-181; 83; -439; -220
129; -123; 104; -55
378; 564; -192; -247
-150; -123; -439; 164
|
83; -439
-123; 104

381; 169; 215; -14
151; -48; -646; -325
-357; 5; -195; 474
|
169; 215
-48; -646

586; -427; 229; -289
-35; 21; 46; -332
|
-427; 229
21; 46

-213; -308; -251; -297; -293
-110; -174; -113; -151; -140
92; 137; 97; 124; 109
-395; -514; -429; -492; -484
-377; -536; -404; -494; -486
|
-308; -251
-174; -113

-65; -45; 27
62; 133; 91
220; 301; 376
311; 492; 521
-81; -212; -73
|
-45; 27
133; 91

-421; 512; -328
-489; 447; -399
-386; 512; -313
-459; 461; -329
-479; 553; -418
|
512; -328
447; -399

-308; -235; -244; -154; -292
230; 162; 167; 100; 200
-531; -378; -389; -250; -482
-208; -122; -125; -64; -155
89; 86; 96; 62; 102
|
-235; -244
162; 167

331; -190; -86
-585; -114; 178
|
-190; -86
-114; 178

-679; 200; 140; -65
112; -386; 298; -73
|
200; 140
-386; 298
